Below is a small trained network, with its code and all its weights. Each question gives an input and a target symbol and asks what happens when units are switched off, that is, made to give their printed mean instead of their output.

import numpy as np


def w(rows, s, z=0):
    codes = np.array(rows[::2]) - 128.0
    scale = np.full(codes.shape[1], s)
    scale[-1] = z or s
    return codes * scale


def norm(h):
    return h / np.sqrt((h * h).mean(-1, keepdims=True) + 1e-5)


def f(y):
    return np.maximum(y, 0)


def softmax(a):
    e = np.exp(a - a.max(-1, keepdims=True))
    return e / e.sum(-1, keepdims=True)


def log_softmax(a):
    a = a - a.max(-1, keepdims=True)
    return a - np.log(np.exp(a).sum(-1, keepdims=True))


def net(x, mask):
    ids = ['αβημτφψω'.index(c) for c in x.split()]
    T = len(ids)
    res = E[ids] + P[:T]
    r = norm(res)
    for j in range(2):
        rows = slice(4 * j, 4 * j + 4)
        q, k, v = (r @ M[0][rows].T for M in (Q, K, V))
        z = softmax(np.where(np.tri(T) > 0, q @ k.T / 4**0.5, -1e9)) @ v
        o = O[0][rows]
        res = res + np.where(mask[j], z, o[:, -1]) @ o[:, :-1]
    y = f(norm(res) @ A[0][:, :-1].T + A[0][:, -1])
    res = res + np.where(mask[2:18], y, B[0][:, -1]) @ B[0][:, :-1]
    return log_softmax(norm(res)[-1] @ U[:, :-1].T + U[:, -1])


Q, K, V, O, A, B = {}, {}, {}, {}, {}, {}
E = w([
[125,104,163],'α',
[125,96,159],'β',
[251,122,182],'η',
[82,145,141],'μ',
[108,135,163],'τ',
[128,5,175],'φ',
[64,97,112],'ψ',
[164,130,76],'ω',
],0.022)
P = w([
[113,145,104],'0',
[2,100,114],'1',
[60,88,111],'2',
[130,78,117],'3',
[181,113,120],'4',
[214,181,102],'5',
],0.006)
Q[0] = w([
[89,114,75],'head 1',
[110,68,163],'head 1',
[184,122,116],'head 1',
[89,62,165],'head 1',
[184,172,247],'head 2',
[135,175,54],'head 2',
[178,111,140],'head 2',
[141,63,175],'head 2',
],0.014)
K[0] = w([
[111,181,96],'head 1',
[117,95,82],'head 1',
[180,128,136],'head 1',
[102,97,73],'head 1',
[248,38,124],'head 2',
[122,192,179],'head 2',
[171,71,157],'head 2',
[132,55,103],'head 2',
],0.013)
V[0] = w([
[19,153,91],'head 1',
[129,96,123],'head 1',
[194,1,118],'head 1',
[204,200,179],'head 1',
[151,231,55],'head 2',
[119,179,171],'head 2',
[116,151,157],'head 2',
[161,82,63],'head 2',
],0.0088)
O[0] = w([
[225,185,109,155],'head 1',
[145,143,114,150],'head 1',
[3,142,79,186],'head 1',
[154,42,206,50],'head 1',
[222,117,54,2],'head 2',
[185,122,154,111],'head 2',
[171,116,150,128],'head 2',
[18,163,71,121],'head 2',
],0.0073,0.0086)
A[0] = w([
[119,134,151,97],'neuron 1',
[90,177,172,135],'neuron 2',
[141,137,80,251],'neuron 3',
[85,117,88,143],'neuron 4',
[126,191,135,69],'neuron 5',
[172,92,79,108],'neuron 6',
[159,97,207,94],'neuron 7',
[130,82,93,116],'neuron 8',
[128,145,135,102],'neuron 9',
[193,139,110,126],'neuron 10',
[123,161,129,149],'neuron 11',
[165,162,153,81],'neuron 12',
[133,90,113,175],'neuron 13',
[98,135,8,246],'neuron 14',
[135,222,130,170],'neuron 15',
[162,101,94,135],'neuron 16',
],0.016,0.0035)
B[0] = w([
[134,129,108,156],'neuron 1',
[188,123,121,254],'neuron 2',
[86,140,73,168],'neuron 3',
[145,88,105,215],'neuron 4',
[157,65,146,158],'neuron 5',
[116,165,79,139],'neuron 6',
[175,232,104,160],'neuron 7',
[107,130,151,139],'neuron 8',
[127,114,139,135],'neuron 9',
[79,79,113,144],'neuron 10',
[121,114,121,164],'neuron 11',
[120,81,130,143],'neuron 12',
[115,106,138,139],'neuron 13',
[165,244,13,236],'neuron 14',
[141,5,148,194],'neuron 15',
[115,135,104,137],'neuron 16',
],0.015,0.0083)
U = w([
[135,147,41,218],'α',
[123,109,162,4],'β',
[26,94,186,187],'η',
[192,170,180,134],'μ',
[54,150,140,75],'τ',
[226,31,135,57],'φ',
[177,113,184,82],'ψ',
[98,181,244,204],'ω',
],0.011,0.0029)

Each question gives the input, a string of symbols that net reads in full, and the target symbol t.
The units are the heads (4 rows each of Q, K, V and O) and the neurons (one row each of A and B). Each row of codes is followed by its name. A weight is (code - 128) times the scale printed after its matrix; where a second scale follows, it is the last column's (O, A, B and U).
mask holds one flag per unit, heads first, then neurons. A switched-off unit (its flag False) gives its mean, the last column of its rows in O or B, instead of its output. The means were averaged over made-up inputs and are rounded, as every weight is.
A unit's drop is (log p(t) with every unit on - log p(t) with that unit switched off) / (log p(t) with every unit on - log p(t) with every unit switched off).
The circuit of an input: a set's keep is (log p(t) with only the set's units on - log p(t) with every unit switched off) / (log p(t) with every unit on - log p(t) with every unit switched off). Starting from the 12 units with the biggest drops (on a tie, the unit counted first), units are removed one at a time, each time the one whose removal leaves the highest keep (on an exact tie, the one counted first), for as long as the keep stays at least 0.8.
units of the circuit, in order: the units of the circuit, biggest drop first
top k neurons: the k neurons with the biggest drops, biggest first
which heads matter: for each layer, one digit per head in row order, 1 if its drop is at least 0.15 and else 0, layers parted by /
drop of u: that unit's drop, to one decimal
input μ α ψ β, target φ: units of the circuit, in order => head 1; neuron 14
input α μ β, target μ: top 2 neurons => neuron 14; neuron 7
input β α β ψ β, target φ: units of the circuit, in order => neuron 14
input ω α ψ β α, target φ: which heads matter => 00
input μ α β, target μ: which heads matter => 10
input α β η α α α, target ω: which heads matter => 11
input β β β α β β, target η: top 2 neurons => neuron 14; neuron 15
input α β α α, target η: units of the circuit, in order => neuron 14; head 2
input α μ ω μ α α, target μ: top 3 neurons => neuron 15; neuron 14; neuron 7
input τ φ α α β, target η: top 2 neurons => neuron 14; neuron 7
input β α α, target η: top 2 neurons => neuron 14; neuron 15
input β μ α, target μ: drop of head 1 => 0.7
input α α μ, target φ: drop of neuron 2 => 0.0
input μ α φ, target η: drop of neuron 14 => 0.4
input α α α, target ω: drop of neuron 5 => 0.1
input τ α ψ α, target φ: top neuron => neuron 2
